Moves between nodes:
Q241 § Q348
Q241 * Q155
Q241 + Q443
Q241 @ Q941
Q241 ! Q310
Q704 § Q834
Q704 * Q459
Q704 + Q942
Q704 @ Q667
Q704 ! Q333
Q83 § Q920
Q83 * Q314
Q83 + Q521
Q83 @ Q942
Q83 ! Q611
Q293 § Q326
Q293 * Q368
Q293 + Q26
Q293 @ Q127
Q293 ! Q171
Q935 § Q615
Q935 * Q853
Q935 + Q964
Q935 @ Q212
Q935 ! Q96
Q667 § Q821
Q667 * Q834
Q667 + Q579
Q667 @ Q443
Q667 ! Q812
Q26 § Q293
Q26 * Q312
Q26 + Q27
Q26 @ Q14
Q26 ! Q427
Q127 § Q134
Q127 * Q326
Q127 + Q14
Q127 @ Q893
Q127 ! Q672
Q705 § Q665
Q705 * Q613
Q705 + Q212
Q705 @ Q904
Q705 ! Q314
Q116 § Q170
Q116 * Q955
Q116 + Q88
Q116 @ Q853
Q116 ! Q176
Q459 § Q611
Q459 * Q363
Q459 + Q920
Q459 @ Q834
Q459 ! Q620
Q427 § Q171
Q427 * Q922
Q427 + Q326
Q427 @ Q683
Q427 ! Q491
Q901 § Q212
Q901 * Q935
Q901 + Q268
Q901 @ Q448
Q901 ! Q665
Q48 § Q23
Q48 * Q749
Q48 + Q853
Q48 @ Q613
Q48 ! Q297
Q749 § Q176
Q749 * Q876
Q749 + Q170
Q749 @ Q23
Q749 ! Q674
Q212 § Q705
Q212 * Q615
Q212 + Q901
Q212 @ Q908
Q212 ! Q794
Q683 § Q672
Q683 * Q171
Q683 + Q134
Q683 @ Q88
Q683 ! Q30
Q323 § Q942
Q323 * Q83
Q323 + Q927
Q323 @ Q711
Q323 ! Q834
Q27 § Q26
Q27 * Q774
Q27 + Q464
Q27 @ Q286
Q27 ! Q326
Q942 § Q704
Q942 * Q920
Q942 + Q323
Q942 @ Q579
Q942 ! Q356
Q491 § Q286
Q491 * Q27
Q491 + Q31
Q491 @ Q30
Q491 ! Q127
Q134 § Q683
Q134 * Q427
Q134 + Q127
Q134 @ Q468
Q134 ! Q955
Q29 § Q363
Q29 * Q268
Q29 + Q314
Q29 @ Q459
Q29 ! Q908
Q231 § Q994
Q231 * Q297
Q231 + Q96
Q231 @ Q314
Q231 ! Q901
Q955 § Q30
Q955 * Q491
Q955 + Q672
Q955 @ Q170
Q955 ! Q863
Q286 § Q14
Q286 * Q26
Q286 + Q491
Q286 @ Q876
Q286 ! Q134
Q647 § Q69
Q647 * Q579
Q647 + Q510
Q647 @ Q774
Q647 ! Q241
Q326 § Q427
Q326 * Q941
Q326 + Q293
Q326 @ Q134
Q326 ! Q31
Q356 § Q333
Q356 * Q25
Q356 + Q834
Q356 @ Q155
Q356 ! Q925
Q443 § Q241
Q443 * Q821
Q443 + Q69
Q443 @ Q368
Q443 ! Q235
Q268 § Q901
Q268 * Q964
Q268 + Q994
Q268 @ Q363
Q268 ! Q705
Q863 § Q893
Q863 * Q127
Q863 + Q876
Q863 @ Q316
Q863 ! Q88
Q923 § Q297
Q923 * Q316
Q923 + Q23
Q923 @ Q231
Q923 ! Q964
Q521 § Q83
Q521 * Q794
Q521 + Q904
Q521 @ Q323
Q521 ! Q459
Q14 § Q127
Q14 * Q293
Q14 + Q286
Q14 @ Q863
Q14 ! Q683
Q12 § Q464
Q12 * Q310
Q12 + Q922
Q12 @ Q31
Q12 ! Q26
Q23 § Q923
Q23 * Q176
Q23 + Q48
Q23 @ Q96
Q23 ! Q537
Q314 § Q29
Q314 * Q994
Q314 + Q794
Q314 @ Q920
Q314 ! Q448
Q25 § Q620
Q25 * Q908
Q25 + Q611
Q25 @ Q333
Q25 ! Q323
Q464 § Q27
Q464 * Q526
Q464 + Q12
Q464 @ Q491
Q464 ! Q293
Q927 § Q323
Q927 * Q521
Q927 + Q620
Q927 @ Q925
Q927 ! Q704
Q821 § Q155
Q821 * Q356
Q821 + Q667
Q821 @ Q241
Q821 ! Q18
Q613 § Q96
Q613 * Q23
Q613 + Q615
Q613 @ Q665
Q613 ! Q994
Q363 § Q448
Q363 * Q901
Q363 + Q29
Q363 @ Q611
Q363 ! Q904
Q646 § Q925
Q646 * Q927
Q646 + Q333
Q646 @ Q18
Q646 ! Q579
Q312 § Q368
Q312 * Q443
Q312 + Q774
Q312 @ Q293
Q312 ! Q922
Q468 § Q88
Q468 * Q683
Q468 + Q893
Q468 @ Q467
Q468 ! Q170
Q170 § Q749
Q170 * Q30
Q170 + Q116
Q170 @ Q48
Q170 ! Q316
Q674 § Q467
Q674 * Q468
Q674 + Q316
Q674 @ Q537
Q674 ! Q853
Q18 § Q510
Q18 * Q925
Q18 + Q812
Q18 @ Q310
Q18 ! Q69
Q333 § Q646
Q333 * Q620
Q333 + Q356
Q333 @ Q812
Q333 ! Q711
Q579 § Q667
Q579 * Q704
Q579 + Q711
Q579 @ Q69
Q579 ! Q155
Q448 § Q908
Q448 * Q212
Q448 + Q363
Q448 @ Q25
Q448 ! Q521
Q235 § Q310
Q235 * Q18
Q235 + Q348
Q235 @ Q12
Q235 ! Q774
Q994 § Q268
Q994 * Q537
Q994 + Q231
Q994 @ Q29
Q994 ! Q212
Q310 § Q526
Q310 * Q510
Q310 + Q235
Q310 @ Q464
Q310 ! Q312
Q611 § Q25
Q611 * Q448
Q611 + Q459
Q611 @ Q356
Q611 ! Q927
Q964 § Q935
Q964 * Q731
Q964 + Q537
Q964 @ Q901
Q964 ! Q613
Q615 § Q613
Q615 * Q48
Q615 + Q935
Q615 @ Q705
Q615 ! Q231
Q31 § Q491
Q31 * Q464
Q31 + Q171
Q31 @ Q955
Q31 ! Q14
Q925 § Q711
Q925 * Q323
Q925 + Q646
Q925 @ Q510
Q925 ! Q667
Q467 § Q731
Q467 * Q88
Q467 + Q674
Q467 @ Q964
Q467 ! Q48
Q922 § Q12
Q922 * Q235
Q922 + Q941
Q922 @ Q171
Q922 ! Q27
Q665 § Q794
Q665 * Q96
Q665 + Q705
Q665 @ Q521
Q665 ! Q29
Q920 § Q459
Q920 * Q29
Q920 + Q83
Q920 @ Q704
Q920 ! Q25
Q171 § Q31
Q171 * Q12
Q171 + Q427
Q171 @ Q672
Q171 ! Q286
Q155 § Q812
Q155 * Q333
Q155 + Q821
Q155 @ Q348
Q155 ! Q510
Q69 § Q443
Q69 * Q667
Q69 + Q647
Q69 @ Q312
Q69 ! Q348
Q672 § Q955
Q672 * Q31
Q672 + Q683
Q672 @ Q116
Q672 ! Q876
Q876 § Q863
Q876 * Q14
Q876 + Q30
Q876 @ Q176
Q876 ! Q468
Q88 § Q116
Q88 * Q672
Q88 + Q468
Q88 @ Q731
Q88 ! Q749
Q510 § Q647
Q510 * Q711
Q510 + Q18
Q510 @ Q526
Q510 ! Q443
Q96 § Q231
Q96 * Q923
Q96 + Q613
Q96 @ Q794
Q96 ! Q268
Q316 § Q674
Q316 * Q893
Q316 + Q176
Q316 @ Q297
Q316 ! Q731
Q176 § Q316
Q176 * Q863
Q176 + Q749
Q176 @ Q923
Q176 ! Q467
Q620 § Q927
Q620 * Q904
Q620 + Q25
Q620 @ Q646
Q620 ! Q942
Q904 § Q521
Q904 * Q665
Q904 + Q908
Q904 @ Q927
Q904 ! Q920
Q526 § Q774
Q526 * Q647
Q526 + Q310
Q526 @ Q27
Q526 ! Q368
Q812 § Q18
Q812 * Q646
Q812 + Q155
Q812 @ Q235
Q812 ! Q647
Q30 § Q876
Q30 * Q286
Q30 + Q955
Q30 @ Q749
Q30 ! Q893
Q348 § Q235
Q348 * Q812
Q348 + Q241
Q348 @ Q922
Q348 ! Q526
Q853 § Q48
Q853 * Q170
Q853 + Q731
Q853 @ Q615
Q853 ! Q923
Q834 § Q356
Q834 * Q611
Q834 + Q704
Q834 @ Q821
Q834 ! Q646
Q893 § Q468
Q893 * Q134
Q893 + Q863
Q893 @ Q674
Q893 ! Q116
Q908 § Q904
Q908 * Q705
Q908 + Q448
Q908 @ Q620
Q908 ! Q83
Q711 § Q579
Q711 * Q942
Q711 + Q925
Q711 @ Q647
Q711 ! Q821
Q941 § Q922
Q941 * Q348
Q941 + Q368
Q941 @ Q427
Q941 ! Q464
Q731 § Q853
Q731 * Q116
Q731 + Q467
Q731 @ Q935
Q731 ! Q23
Q774 § Q312
Q774 * Q69
Q774 + Q526
Q774 @ Q26
Q774 ! Q941
Q368 § Q941
Q368 * Q241
Q368 + Q312
Q368 @ Q326
Q368 ! Q12
Q794 § Q314
Q794 * Q231
Q794 + Q665
Q794 @ Q83
Q794 ! Q363
Q297 § Q537
Q297 * Q674
Q297 + Q923
Q297 @ Q994
Q297 ! Q935
Q537 § Q964
Q537 * Q467
Q537 + Q297
Q537 @ Q268
Q537 ! Q615

The rows follow the links: the fewer symbols apart two nodes are, the more alike their rows tend to be.

Each row is also shifted at random along 4 hidden directions that mean nothing.

Some nodes, each with a row of numbers:
Q468: -5,7,-6,29,9,-35,-1,-2,-11,-22,7,3,-8,-36,3,11,3,22,-1,-2,5,-2,-6,7,32,-3,-3,14,-16,4,13,-31,-2,17,-12,17,-44,-21,13,-16,-14,-19,13,-14,16,36,11,23,-9,15,10,4,-11,7,-36,-26
Q316: -39,8,-13,1,-8,-39,-35,-82,-41,-8,53,34,-11,-20,11,-2,24,-2,-10,-7,45,-14,14,14,18,28,39,32,-5,-27,10,0,16,12,-52,2,-49,-21,-10,-39,-7,17,1,-14,80,51,4,21,46,25,-9,15,-12,18,-27,-16
Q904: 103,13,-6,-9,-10,42,8,56,11,16,20,-8,-11,9,16,-27,-20,-5,-12,2,1,-2,-17,-12,-15,-1,0,-8,40,7,3,28,13,-16,2,-20,1,-8,12,28,11,-18,9,-2,-28,-31,-12,-5,-43,-15,0,-2,-5,-29,14,53
Q955: 45,0,-5,27,13,-26,23,29,-18,-16,-34,-32,4,-30,-15,14,-33,17,27,7,-22,-3,-9,-4,36,27,-12,11,-37,18,31,-12,-11,19,8,4,-10,-44,17,-38,-20,-10,37,-31,-20,66,25,63,-54,17,34,-29,1,9,-14,-33
Q363: 197,15,-7,2,6,41,31,40,17,9,-11,-36,15,9,14,-37,-27,-3,-3,13,-24,12,-2,-5,5,0,-1,-10,24,24,25,38,10,3,14,-36,-3,-26,18,28,3,-48,2,4,-52,-28,-1,12,-27,-16,20,-8,-1,0,18,50
Q749: 83,-1,-7,27,30,-31,-18,-49,13,-13,21,31,4,0,12,3,43,18,-5,19,-8,-10,5,17,34,-24,24,7,-2,-24,16,-6,13,6,11,-1,-46,-17,2,-4,-23,-13,13,-2,26,41,19,-3,8,24,27,17,-3,19,-24,-10
Q235: -54,-23,23,9,28,0,-8,-46,62,0,-40,18,39,32,-18,17,67,12,11,14,-40,17,17,21,-17,-41,-26,-52,-6,-4,-40,-21,-24,-4,62,21,28,62,-21,25,6,1,-45,58,-8,-33,13,-83,69,5,-2,18,26,29,3,-23
Q731: 63,5,-9,-4,31,-32,-34,-32,5,-9,46,56,-31,20,31,5,45,8,-32,12,10,-16,-10,3,28,-87,58,40,-10,-57,20,-6,53,-12,-3,-9,-37,-1,-1,29,-27,16,23,-38,18,34,-10,-7,-39,14,23,41,-22,-3,-14,-11
Q83: -39,0,-1,-34,-16,22,-40,-57,2,23,59,50,-12,34,22,-21,41,-30,-37,0,40,-6,11,7,-29,-37,43,6,37,-35,-27,20,28,-25,-22,-15,-3,38,-26,32,16,22,-33,19,38,-51,-32,-54,52,-9,-40,38,-9,-10,10,30
Q683: -96,-3,-3,0,-14,-36,-24,-35,-36,-12,17,20,-23,-20,-8,31,-2,8,7,-14,21,-15,2,1,20,16,10,34,-29,-21,5,-25,-2,12,-32,23,-16,-14,1,-41,-8,34,18,-28,53,53,2,41,-1,22,0,-4,-6,-1,-16,-42
Q964: 2,-7,-13,42,55,-43,22,26,34,3,-14,5,72,-20,39,-31,37,-26,-31,44,30,16,12,15,-12,4,13,-53,1,29,-17,-21,-11,-33,49,-20,-65,10,10,26,-8,-66,-19,29,-70,-1,18,-97,43,7,-10,43,-22,41,-38,13
Q29: 37,20,-8,-7,-28,25,13,31,-26,8,22,-28,-10,-11,17,-32,-37,-20,-21,-11,29,4,4,-9,-7,24,11,14,21,18,13,20,13,8,-43,-20,-9,-21,15,5,13,-21,-3,-13,-7,-33,-24,24,-6,-20,-20,-7,-16,-15,3,39
Q942: -1,-1,13,-20,0,30,8,45,25,13,-9,-3,-6,30,8,-12,1,-12,-20,-2,-8,4,-11,-11,-26,-50,-5,-10,11,-1,-12,6,14,-19,18,-8,34,34,-1,45,9,0,-12,8,-46,-63,-22,-42,-20,-29,-16,15,0,-21,23,28
Q464: -62,-6,14,-1,-13,-4,3,30,-15,-12,-22,-14,-32,-11,-27,37,-31,22,22,-20,-22,-4,-18,-18,15,-4,-28,23,-29,-3,12,-20,-12,16,-6,30,32,-7,7,-21,-9,32,26,-24,0,22,0,57,-55,0,14,-25,6,-18,1,-32
Q127: -59,-5,-2,7,-3,-29,-22,-33,-18,-15,7,21,-11,-16,-14,31,7,18,16,-7,0,-13,-2,3,21,18,0,15,-16,-14,-1,-18,-7,13,-15,22,-16,-13,-8,-40,-12,23,16,-15,50,51,15,29,8,19,13,-8,3,5,-16,-41
Q467: -37,4,-15,4,6,-41,-20,-63,-32,-3,36,26,4,-13,14,-3,23,-19,-12,7,43,-10,17,14,11,20,45,25,-7,-16,8,-6,13,-1,-29,-9,-47,-20,-10,-26,-8,7,0,-13,47,44,1,2,41,19,-5,19,-15,22,-24,-18
Q297: 20,6,-11,27,36,-41,8,-34,9,-10,6,1,43,-11,31,-28,35,-25,-23,33,23,16,31,22,7,-8,32,-17,-12,11,7,-14,4,-9,9,-21,-56,1,2,12,-8,-49,-21,14,-16,7,7,-50,63,10,-5,37,-21,43,-29,-3
Q923: 32,9,-3,16,20,-30,9,83,-2,-4,26,15,-25,-26,36,-7,-18,1,-41,4,29,-11,-41,-19,11,-53,17,19,-10,-11,16,-32,32,-18,0,-2,-38,-23,31,29,-23,-23,41,-48,-56,13,-15,3,-99,-7,7,25,-36,-30,-29,12
Q368: -87,-17,15,-13,5,-6,-27,-55,12,0,-11,27,-5,24,-25,35,35,11,19,-4,-16,-6,5,12,-4,-15,-10,-2,-11,-25,-20,-7,-9,-1,16,22,30,33,-20,-12,1,44,-12,17,38,4,10,-14,33,10,3,-2,22,7,8,-35
Q443: -88,5,23,-35,-50,25,-38,-34,-11,-7,25,23,-66,16,-16,34,8,25,-2,-41,-8,-7,-6,-8,-1,-63,-16,36,0,-41,-13,-11,9,23,-41,32,49,40,-9,14,7,46,-14,-8,65,-53,-34,30,-1,-17,-16,-1,9,-37,10,-15
Q448: -191,7,-3,-20,-42,1,-12,57,-39,19,60,23,-22,-33,35,-16,-19,-33,-50,-26,90,-6,-21,-16,-55,22,10,-2,31,3,-35,-24,-2,-31,-55,9,-22,20,3,17,17,-3,-14,-8,0,-58,-39,-49,12,-22,-78,31,-35,-41,-23,34
Q794: 71,12,-2,-30,6,6,-29,-78,15,3,48,35,-12,46,36,-25,52,-26,-42,2,14,2,25,12,0,-86,64,28,10,-41,10,25,52,-6,-15,-27,-8,30,-15,51,0,-1,-28,-2,28,-42,-34,-36,42,-12,-9,48,-12,12,12,23
Q27: -56,4,4,6,-25,-10,21,-42,-31,-18,-49,-54,15,-27,-42,20,-35,7,49,-14,-23,16,35,11,22,75,-29,7,-34,34,19,3,-39,44,-22,10,24,-21,-3,-66,6,8,-12,10,38,32,15,70,50,10,7,-49,21,28,6,-44
Q665: 7,5,-13,1,22,-4,24,16,5,17,-14,-21,45,0,28,-41,-5,-51,-25,24,33,14,22,9,-20,26,29,-24,1,33,2,15,2,-24,12,-36,-20,3,-4,17,13,-34,-23,11,-52,-16,-7,-48,39,-8,-21,19,-14,24,3,29
Q537: 54,22,-15,9,-16,-19,-4,-70,-35,-14,31,-14,8,-23,18,-26,1,-6,-13,-1,29,6,37,22,29,30,33,22,3,7,26,13,9,30,-56,-19,-49,-37,7,-22,0,-29,-16,-6,52,13,-4,36,61,8,-5,6,-14,29,-23,0
Q674: 83,5,-29,40,11,-15,60,71,-41,2,-44,-77,45,-66,-10,-23,-86,-8,36,17,6,6,2,-6,21,152,-19,-11,-11,73,35,17,-36,12,-4,-25,-44,-92,31,-73,-1,-46,45,-19,-41,90,46,71,-37,22,24,-53,-6,24,-12,8
Q14: -94,-13,-7,27,2,-32,17,22,-25,-5,-31,-21,23,-51,-24,21,-27,11,34,2,14,-2,-2,1,2,94,-32,-15,-20,35,-7,-26,-43,7,-2,22,-19,-30,4,-61,-2,-1,14,0,4,61,34,19,7,22,2,-27,3,16,-26,-32
Q134: 9,17,-5,-14,-39,-17,-45,-105,-57,-21,45,19,-60,-4,-22,32,0,29,26,-31,-5,-22,11,9,52,6,21,74,-13,-44,30,9,21,50,-70,17,-5,-36,-5,-56,-9,49,16,-38,128,59,-4,113,7,26,21,-22,6,-2,-6,-45
Q241: 37,-7,24,-10,8,15,-14,-56,54,-14,-26,12,2,44,-22,16,52,21,15,3,-61,12,13,15,9,-78,-19,-17,-3,-18,-9,-1,0,15,39,14,44,48,-13,34,0,6,-31,35,9,-43,0,-29,34,-9,17,7,29,13,20,-18
Q18: 34,-15,13,-1,31,31,36,81,46,14,-75,-28,21,32,-15,10,-15,3,19,13,-52,6,-20,-17,-21,-26,-37,-37,-10,20,-7,1,-13,-22,70,-3,57,26,3,29,5,2,5,18,-96,-24,8,-28,-57,-19,22,-16,20,-8,34,11
Q212: -61,3,-21,-7,-5,-10,17,-11,-39,20,6,-23,40,-22,23,-41,-23,-61,-16,9,59,8,34,12,-29,86,35,-11,5,36,1,22,-10,-13,-30,-35,-29,-14,-12,-24,20,-20,-19,7,-8,5,-7,-17,71,3,-36,6,-17,23,-5,22
Q615: -59,11,-14,8,-24,-14,-6,49,-42,3,58,17,-23,-45,30,-15,-21,-12,-33,-9,67,-13,-26,-13,-10,32,16,12,24,2,-7,-18,9,-16,-48,5,-54,-24,15,-5,-1,-13,20,-27,5,2,-12,2,-29,-1,-29,16,-32,-25,-35,22
Q667: -88,-1,4,-32,-55,47,2,21,-41,18,2,-20,-25,-3,-24,5,-53,-7,20,-34,16,-7,-5,-17,-32,69,-23,11,22,15,-17,22,-20,4,-41,7,51,-1,-7,-31,27,43,-2,1,29,-21,-13,40,-1,-13,-28,-36,12,-31,30,13

Start, symbols taken left to right, then the node you end at.
Answer with the node's name.
-156,-12,22,-16,-14,-15,-28,24,-7,-7,9,37,-50,3,-15,49,3,17,-2,-29,2,-18,-32,-14,-7,-54,-16,23,-24,-37,-14,-43,5,-6,-8,46,28,31,-4,4,-12,57,19,-28,14,2,-18,9,-54,-6,-11,1,-3,-38,-3,-37
@ + §: Q31
-50,-4,15,-18,-12,24,7,20,11,6,-36,-18,-2,22,-23,15,-13,-2,14,-9,-26,7,-1,-7,-16,-15,-26,-10,-8,7,-8,-5,-13,3,14,9,54,28,-6,10,13,19,-9,10,-24,-32,-11,-3,-9,-18,-5,-15,14,-12,25,-2
@ § +: Q526
-15,20,-9,-16,-38,17,14,40,-51,8,27,-31,-17,-29,17,-32,-53,-29,-21,-19,52,-3,-2,-13,-13,42,9,21,18,21,14,16,5,4,-60,-15,-9,-25,12,-3,12,-16,0,-19,-6,-29,-25,33,-9,-21,-33,-7,-19,-25,-1,38
@ ! * ! §: Q920
-15,-5,13,-9,4,20,15,-29,18,-1,-52,-39,29,24,-28,6,4,-4,27,3,-40,21,29,9,-5,5,-26,-24,-14,24,-4,10,-23,14,27,-2,52,28,-12,2,14,3,-31,36,-12,-25,4,-8,50,-10,2,-17,25,25,28,-12
! ! § +: Q310
-63,-15,10,-7,3,1,-3,-9,3,-1,-27,5,-7,13,-28,31,2,16,26,-8,-26,-7,-8,-2,-3,0,-20,-3,-23,-7,-6,-11,-17,1,20,21,36,16,-9,-13,-1,38,6,3,6,19,11,9,-10,4,14,-16,17,-3,12,-30
+ @ ! @ * @: Q30
-108,-9,22,-12,-14,15,9,36,12,0,-29,-14,-2,4,-20,24,-7,2,7,-16,-12,6,-6,-8,-24,-16,-36,-15,-11,8,-19,-23,-21,1,14,24,43,38,-7,14,10,13,-15,14,-26,-39,-10,-21,-1,-19,-18,-5,10,-11,9,-11
! § §: Q310
-40,2,-22,51,0,-36,49,38,-36,-13,-35,-61,52,-83,-10,-6,-51,-1,27,12,24,12,13,3,16,131,-34,-25,-21,68,10,-24,-50,17,-16,4,-51,-62,22,-70,-2,-52,14,1,-14,60,39,38,23,16,3,-36,-7,32,-41,-17
+ * + ! §: Q30
-83,-29,16,-10,35,8,11,26,48,20,-51,4,36,38,-9,9,22,-25,0,17,-18,11,0,0,-41,-29,-18,-49,-12,7,-33,-8,-19,-35,65,1,47,62,-21,35,11,16,-24,36,-63,-36,1,-87,17,-11,-11,15,13,8,22,-3
@ @ § +: Q12
18,-1,-3,29,30,-43,-24,-59,21,-16,22,40,13,-6,16,6,60,15,-9,17,4,1,10,21,26,-42,21,-4,-9,-23,-1,-27,7,2,15,10,-48,2,0,7,-21,-18,-5,7,25,30,13,-33,36,22,13,36,-5,26,-37,-25
+ ! §: Q176
49,11,-18,11,14,-30,10,-45,-28,-6,8,-13,22,-17,15,-19,-1,-23,-9,14,17,4,27,15,26,31,37,21,-18,10,31,8,7,16,-22,-21,-39,-35,3,-22,-7,-25,2,-19,13,42,7,29,30,17,9,4,-12,32,-14,-10
§ § * !: Q731
-122,8,29,-40,-72,22,-58,-37,-25,-14,63,50,-94,15,-17,48,17,40,-5,-60,3,-19,-24,-11,3,-77,-12,53,13,-65,-21,-23,18,27,-63,48,40,40,-6,10,1,67,-8,-19,97,-51,-40,43,-16,-16,-24,3,6,-59,2,-18
@ § *: Q310
51,-2,-23,15,26,-13,11,-29,0,12,6,0,58,-2,28,-38,18,-37,-11,32,28,8,31,21,-10,54,32,-27,13,23,-7,23,-1,-19,12,-37,-43,-14,-5,-6,10,-34,-18,24,-11,17,17,-46,63,16,-9,14,-9,38,-6,22
* § § * * *: Q955
57,16,-24,3,-15,19,54,50,-53,16,-25,-84,36,-40,7,-47,-86,-44,9,9,30,14,16,-6,-7,126,3,1,4,73,32,40,-17,9,-36,-41,-14,-62,17,-41,22,-39,9,-14,-42,20,3,55,2,-6,-11,-41,-13,14,13,38
§ + @: Q904
